Here is a tiny trained network, its code and every weight. The questions are about switching its units off for an input and a class, where a switched-off unit gives its printed mean instead of its output.

import numpy as np


def w(rows, s, z=0):
    codes = np.array(rows[::2]) - 128.0
    scale = np.full(codes.shape[1], s)
    scale[-1] = z or s
    return codes * scale


def f(y):
    return y / 2 * (1 + np.tanh(0.7978845608 * (y + 0.044715 * y**3)))


def log_softmax(a):
    a = a - a.max(-1, keepdims=True)
    return a - np.log(np.exp(a).sum(-1, keepdims=True))


def net(x, mask):
    res = np.array(x, float).reshape(1, 6) / 4 @ E
    y = f(res @ A[0][:, :-1].T + A[0][:, -1])
    res = res + np.where(mask, y, B[0][:, -1]) @ B[0][:, :-1]
    return log_softmax(res[-1] @ U[:, :-1].T + U[:, -1])


A, B = {}, {}
E = w([
[66,171,6,170,133,199,118,195,97],'x0',
[158,221,158,113,55,138,26,175,103],'x1',
[120,123,132,147,126,131,109,114,144],'x2',
[117,121,114,118,158,109,102,143,144],'x3',
[120,119,114,118,131,113,111,132,125],'x4',
[148,139,65,73,68,189,137,112,185],'x5',
],0.013)
A[0] = w([
[157,57,109,68,134,109,135,97,162,122],'n0',
[189,113,198,76,116,21,146,68,145,253],'n1',
[141,175,160,47,54,164,81,179,203,155],'n2',
[120,2,160,164,146,70,171,74,90,189],'n3',
[79,69,105,209,206,115,163,77,73,182],'n4',
[142,202,66,109,89,208,92,144,159,77],'n5',
[159,54,201,208,209,88,137,121,55,216],'n6',
[124,64,90,67,137,178,196,62,218,160],'n7',
[66,193,26,140,88,167,137,190,159,125],'n8',
[153,180,179,210,143,108,64,119,72,218],'n9',
[111,134,70,76,113,152,106,72,255,243],'n10',
[75,79,88,154,144,117,217,134,164,191],'n11',
],0.0098,0.0042)
B[0] = w([
[164,157,121,90,114,234,86,75,157,174],'n0',
[178,113,189,5,146,157,55,75,213,254],'n1',
[212,145,217,102,22,100,43,104,197,197],'n2',
[173,38,165,114,210,185,131,246,190,246],'n3',
[138,41,145,235,86,35,168,243,151,231],'n4',
[201,90,175,239,117,192,76,154,94,197],'n5',
[162,57,102,91,158,89,55,193,130,246],'n6',
[58,100,122,37,219,253,216,5,112,219],'n7',
[156,73,73,211,110,199,135,129,27,221],'n8',
[81,221,67,41,187,65,50,204,124,197],'n9',
[158,112,64,144,72,165,221,17,204,194],'n10',
[109,42,51,157,113,153,201,86,151,214],'n11',
],0.0074,0.018)
U = w([
[191,54,186,166,118,220,62,200,160,100],'0',
[88,152,141,42,152,229,167,89,165,105],'1',
[125,214,183,38,144,82,61,168,132,169],'2',
[187,172,189,101,2,122,132,120,217,21],'3',
[88,96,69,202,101,73,208,221,120,254],'4',
[84,122,77,167,129,205,199,99,92,14],'5',
[46,238,93,164,164,151,22,194,14,239],'6',
],0.0088,0.0032)

Each question gives the input, the list of numbers given to net, and the class t.
The units are the neurons (one row each of A and B). Each row of codes is followed by its name. A weight is (code - 128) times the scale printed after its matrix; where a second scale follows, it is the last column's (A, B and U).
mask holds one flag per neuron, in row order. A switched-off neuron (its flag False) gives its mean, the last column of its row in B, instead of its output. The means were averaged over made-up inputs and are rounded, as every weight is.
A unit's drop is (log p(t) with every unit on - log p(t) with that unit switched off) / (log p(t) with every unit on - log p(t) with every unit switched off).
The circuit of an input: a set's keep is (log p(t) with only the set's units on - log p(t) with every unit switched off) / (log p(t) with every unit on - log p(t) with every unit switched off). Starting from all 12 units, units are removed one at a time, each time the one whose removal leaves the highest keep (on an exact tie, the one counted first), for as long as the keep stays at least 0.8.
units of the circuit, in order: the units of the circuit, biggest drop first
unit that matters most: the unit with the biggest drop
top k neurons: the k neurons with the biggest drops, biggest first
drop of u: that unit's drop, to one decimal
input [-8,0,-2,-8,-2,1], class 1: units of the circuit, in order -> [n4 n5]
input [-8,1,-6,3,-6,5], class 3: units of the circuit, in order -> [n2 n8]
input [-2,-8,-3,0,7,3], class 1: units of the circuit, in order -> [n7]
input [3,0,-3,0,8,1], class 5: units of the circuit, in order -> [n3 n1]
input [6,1,0,5,8,0], class 6: units of the circuit, in order -> [n3 n1]
input [1,-4,0,6,6,8], class 5: units of the circuit, in order -> [n1 n10]
input [-7,1,4,0,6,-5], class 2: top 3 neurons -> [n9 n8 n5]
input [7,-6,7,-4,5,1], class 5: top 2 neurons -> [n7 n6]
input [0,6,-8,-1,6,4], class 3: top 3 neurons -> [n2 n3 n6]
input [-4,7,1,4,3,1], class 3: top 2 neurons -> [n2 n6]
input [1,0,-2,-6,-5,5], class 5: top 2 neurons -> [n1 n3]
input [4,-7,-5,-4,-7,0], class 4: top 2 neurons -> [n4 n1]
input [7,0,2,-6,-8,3], class 5: top 2 neurons -> [n3 n1]
input [-7,1,6,-8,-5,-6], class 2: unit that matters most -> n9
input [3,2,7,-3,-8,-8], class 6: top 2 neurons -> [n9 n1]
input [-8,8,-4,4,-6,0], class 2: top 2 neurons -> [n9 n10]
input [8,-2,4,-6,4,0], class 4: top 2 neurons -> [n7 n1]
input [-6,1,-6,-1,-5,-5], class 2: drop of n9 -> 0.2
input [8,-7,-8,-2,2,-3], class 4: drop of n4 -> 0.1
input [5,-1,5,-6,7,-4], class 4: drop of n10 -> 0.0
input [1,0,7,3,-7,-1], class 4: unit that matters most -> n1
